Below is a small trained network, with its code and all its weights. Each question gives an input and a target symbol and asks what happens when units are switched off, that is, made to give their printed mean instead of their output.

import numpy as np


def w(rows, s, z=0):
    codes = np.array(rows[::2]) - 128.0
    scale = np.full(codes.shape[1], s)
    scale[-1] = z or s
    return codes * scale


def f(y):
    return y / 2 * (1 + np.tanh(0.7978845608 * (y + 0.044715 * y**3)))


def softmax(a):
    e = np.exp(a - a.max(-1, keepdims=True))
    return e / e.sum(-1, keepdims=True)


def log_softmax(a):
    a = a - a.max(-1, keepdims=True)
    return a - np.log(np.exp(a).sum(-1, keepdims=True))


def net(x, mask):
    ids = ['ΔΞΣΨΩβεζλτ'.index(c) for c in x.split()]
    T = len(ids)
    res = E[ids] + P[:T]
    u = 0
    for l in range(2):
        r = res
        for j in range(3):
            rows = slice(2 * j, 2 * j + 2)
            q, k, v = (r @ M[l][rows].T for M in (Q, K, V))
            z = softmax(np.where(np.tri(T) > 0, q @ k.T / 2**0.5, -1e9)) @ v
            o = O[l][rows]
            res = res + np.where(mask[u + j], z, o[:, -1]) @ o[:, :-1]
        u += 3
        y = f(res @ A[l][:, :-1].T + A[l][:, -1])
        res = res + np.where(mask[u : u + 8], y, B[l][:, -1]) @ B[l][:, :-1]
        u += 8
    return log_softmax(res[-1] @ U[:, :-1].T + U[:, -1])


Q, K, V, O, A, B = {}, {}, {}, {}, {}, {}
E = w([
[229,140,154,218,188,60,117,109],'Δ',
[72,125,129,152,135,73,203,127],'Ξ',
[117,106,123,172,108,69,140,130],'Σ',
[193,149,121,108,107,57,70,93],'Ψ',
[171,92,116,8,193,229,127,88],'Ω',
[89,53,124,134,53,217,113,208],'β',
[108,128,98,96,71,169,122,80],'ε',
[124,106,152,148,189,117,39,77],'ζ',
[194,68,56,209,143,166,153,166],'λ',
[93,140,136,98,117,44,162,167],'τ',
],0.015)
P = w([
[153,98,186,154,3,161,76,16],'0',
[149,122,160,139,68,135,181,95],'1',
[148,109,125,107,115,107,183,130],'2',
[140,119,75,85,135,105,149,132],'3',
[135,138,47,69,150,108,140,149],'4',
[137,157,34,67,160,129,146,177],'5',
[134,175,33,52,176,153,140,197],'6',
[132,189,37,50,186,174,147,219],'7',
],0.0058)
Q[0] = w([
[130,44,90,31,211,176,190,77],'0.h1',
[75,123,56,180,2,158,172,202],'0.h1',
[158,113,139,148,118,139,153,185],'0.h2',
[107,128,63,138,96,97,121,107],'0.h2',
[115,85,75,158,158,122,128,119],'0.h3',
[77,155,175,197,65,56,188,181],'0.h3',
],0.0077)
K[0] = w([
[65,67,150,45,120,207,175,104],'0.h1',
[118,65,69,138,1,156,170,234],'0.h1',
[156,77,151,156,128,111,149,141],'0.h2',
[129,150,87,189,70,130,114,158],'0.h2',
[162,95,176,167,97,138,147,114],'0.h3',
[8,247,181,55,121,61,108,88],'0.h3',
],0.008)
V[0] = w([
[117,115,118,50,89,180,136,214],'0.h1',
[69,93,120,195,79,115,121,180],'0.h1',
[94,106,192,151,16,87,105,108],'0.h2',
[64,183,166,106,119,74,143,2],'0.h2',
[159,151,160,76,169,145,154,68],'0.h3',
[87,105,193,53,159,146,130,111],'0.h3',
],0.0071)
O[0] = w([
[138,152,198,182,14,151,105,238,218],'0.h1',
[61,127,55,104,129,158,85,240,1],'0.h1',
[253,117,204,97,22,160,130,92,40],'0.h2',
[141,86,248,83,148,235,254,139,75],'0.h2',
[199,113,154,97,64,224,175,8,166],'0.h3',
[210,187,183,97,48,227,124,151,116],'0.h3',
],0.0055,0.0053)
A[0] = w([
[217,187,192,105,68,81,133,120,206],'0.n1',
[175,129,116,87,221,151,81,108,73],'0.n2',
[98,115,120,151,154,41,254,129,224],'0.n3',
[73,136,80,88,176,157,119,143,66],'0.n4',
[159,96,138,65,25,181,164,118,127],'0.n5',
[149,167,88,166,136,98,157,210,55],'0.n6',
[151,87,60,192,168,182,145,189,194],'0.n7',
[198,89,149,106,95,161,198,154,254],'0.n8',
],0.0088,0.0058)
B[0] = w([
[45,200,57,108,162,35,91,111,203],'0.n1',
[147,192,41,143,142,115,80,221,200],'0.n2',
[106,161,71,202,237,148,68,171,201],'0.n3',
[120,119,7,101,139,174,165,246,146],'0.n4',
[105,160,53,99,206,100,231,163,240],'0.n5',
[173,154,119,145,143,1,114,133,164],'0.n6',
[205,102,36,125,109,58,151,119,227],'0.n7',
[137,118,110,183,45,183,33,79,254],'0.n8',
],0.0073,0.0086)
Q[1] = w([
[113,58,147,102,139,122,117,149],'1.h1',
[142,108,169,106,109,122,200,150],'1.h1',
[122,54,139,63,111,187,207,111],'1.h2',
[131,76,194,110,113,156,192,76],'1.h2',
[135,49,245,125,124,112,194,85],'1.h3',
[136,122,181,110,145,190,118,82],'1.h3',
],0.012)
K[1] = w([
[71,53,179,55,115,144,159,176],'1.h1',
[101,80,86,126,53,111,113,139],'1.h1',
[66,180,226,63,99,226,141,103],'1.h2',
[67,149,206,115,131,145,59,71],'1.h2',
[44,134,233,94,114,173,121,75],'1.h3',
[128,149,171,80,137,254,115,77],'1.h3',
],0.01)
V[1] = w([
[6,40,125,26,74,143,143,164],'1.h1',
[158,159,168,108,182,105,161,110],'1.h1',
[112,60,64,107,61,201,31,151],'1.h2',
[82,116,175,108,3,186,83,114],'1.h2',
[100,198,159,127,125,117,118,154],'1.h3',
[134,125,79,160,36,89,80,251],'1.h3',
],0.0063)
O[1] = w([
[71,200,56,139,105,208,119,108,54],'1.h1',
[119,95,169,83,81,82,121,155,127],'1.h1',
[157,254,182,196,53,67,120,185,168],'1.h2',
[177,201,127,146,129,87,97,220,4],'1.h2',
[121,141,116,74,122,83,197,112,83],'1.h3',
[91,70,122,128,84,92,93,140,225],'1.h3',
],0.0084,0.018)
A[1] = w([
[178,195,203,139,187,212,72,81,132],'1.n1',
[51,131,146,148,67,164,246,71,138],'1.n2',
[138,159,156,188,148,49,79,133,118],'1.n3',
[116,95,182,180,87,139,109,104,55],'1.n4',
[106,122,62,132,255,144,157,189,91],'1.n5',
[80,89,66,125,169,120,160,97,29],'1.n6',
[193,157,85,155,85,125,174,148,207],'1.n7',
[136,120,141,119,128,74,80,143,3],'1.n8',
],0.0086,0.0061)
B[1] = w([
[143,126,149,122,198,158,31,238,185],'1.n1',
[57,190,191,253,94,96,224,228,146],'1.n2',
[108,73,93,73,78,214,160,99,210],'1.n3',
[207,135,75,123,130,199,169,108,160],'1.n4',
[213,203,163,186,199,128,144,210,181],'1.n5',
[205,254,180,56,66,152,123,180,253],'1.n6',
[109,47,174,89,108,147,184,86,213],'1.n7',
[74,152,109,123,86,176,168,177,168],'1.n8',
],0.0074,0.011)
U = w([
[82,66,106,188,143,163,140,25,253],'Δ',
[108,101,155,159,149,137,40,137,201],'Ξ',
[81,163,92,111,174,40,129,183,224],'Σ',
[134,147,142,206,166,123,166,224,64],'Ψ',
[119,142,138,150,128,152,230,89,156],'Ω',
[128,147,126,65,71,138,101,135,22],'β',
[159,138,69,55,150,255,200,105,80],'ε',
[179,110,199,77,135,105,194,104,117],'ζ',
[133,162,121,87,112,100,128,46,105],'λ',
[200,176,117,179,103,97,127,96,81],'τ',
],0.0096,0.0064)

Each question gives the input, a string of symbols that net reads in full, and the target symbol t.
The units are the heads (2 rows each of Q, K, V and O) and the neurons (one row each of A and B). Each row of codes is followed by its name. A weight is (code - 128) times the scale printed after its matrix; where a second scale follows, it is the last column's (O, A, B and U).
mask holds one flag per unit, layer by layer, with each layer's heads first. A switched-off unit (its flag False) gives its mean, the last column of its rows in O or B, instead of its output. The means were averaged over made-up inputs and are rounded, as every weight is.
A unit's drop is (log p(t) with every unit on - log p(t) with that unit switched off) / (log p(t) with every unit on - log p(t) with every unit switched off).
The circuit of an input: a set's keep is (log p(t) with only the set's units on - log p(t) with every unit switched off) / (log p(t) with every unit on - log p(t) with every unit switched off). Starting from the 12 units with the biggest drops (on a tie, the unit counted first), units are removed one at a time, each time the one whose removal leaves the highest keep (on an exact tie, the one counted first), for as long as the keep stays at least 0.8.
circuit, biggest first: the units of the circuit, biggest drop first
unit that matters most: the unit with the biggest drop
k most important neurons: the k neurons with the biggest drops, biggest first
top k neurons in layer l: the k neurons of layer l with the biggest drops, biggest first
heads that matter: for each layer, one digit per head in row order, 1 if its drop is at least 0.15 and else 0, layers parted by /
input τ Ξ Ω λ Ω Ω, target Σ: circuit, biggest first => [0.h3]
input ζ β τ, target β: top 2 neurons in layer 0 => [0.n7, 0.n5]
input Ω Ω Ω ζ Δ Σ, target ζ: circuit, biggest first => [1.h1, 1.h2, 1.n6]
input Ω β Ψ, target β: heads that matter => 100 / 010
input ε Ψ Ω Σ, target Δ: top 3 neurons in layer 1 => [1.n6, 1.n1, 1.n5]
input Ξ λ Δ Ω Ξ ζ ε, target Δ: heads that matter => 001 / 001
input λ ε ζ β Ω, target Δ: heads that matter => 101 / 010
input Ω Ξ Σ Ω Ω Δ τ, target ζ: circuit, biggest first => [1.h1, 1.h2, 1.n6]
input Ω λ Ω Ω Ω Ω Ω Ω, target Ψ: top 3 neurons in layer 0 => [0.n4, 0.n8, 0.n2]
input Ω Ω Ψ β ζ, target β: 2 most important neurons => [1.n3, 0.n7]
input Ω ε Ξ, target Ψ: heads that matter => 000 / 001
input ε Ω Ω ε Δ Ξ, target ζ: circuit, biggest first => [1.h1, 1.h2, 1.n6]
input ζ ε ζ Ω Δ λ Ξ Ψ, target Δ: circuit, biggest first => [1.n3, 1.n6]
input τ λ Δ τ Ω λ ζ Ξ, target ζ: 3 most important neurons => [0.n8, 1.n6, 0.n3]
input Ξ ζ Ψ β Ξ Ξ Ω Ω, target β: 4 most important neurons => [0.n5, 0.n7, 1.n3, 0.n8]
input β Δ Ω Ω Ω ζ ζ τ, target ζ: top 2 neurons in layer 0 => [0.n3, 0.n2]
input τ Ω Δ, target ζ: heads that matter => 100 / 110
input Δ Ω ζ, target ζ: circuit, biggest first => [0.h1, 1.h1, 1.h2, 1.n6]
input Ω λ λ, target τ: top 3 neurons in layer 0 => [0.n8, 0.n7, 0.n3]
input Ω Δ Ω β Ω Ω ε λ, target Δ: top neuron in layer 1 => [1.n3]
input Ω β λ Σ Ω, target Ξ: 4 most important neurons => [0.n5, 0.n7, 0.n1, 0.n2]
input Ω β λ Ω λ Ω Ω β, target β: heads that matter => 111 / 011
input Ω λ Ω Ω Ω, target Ψ: circuit, biggest first => [0.h3, 1.n5, 0.n4]
input Ω τ ζ Ψ Ω β Ψ, target β: unit that matters most => 1.n3
input λ Ω Ω Ω β, target Δ: heads that matter => 011 / 000
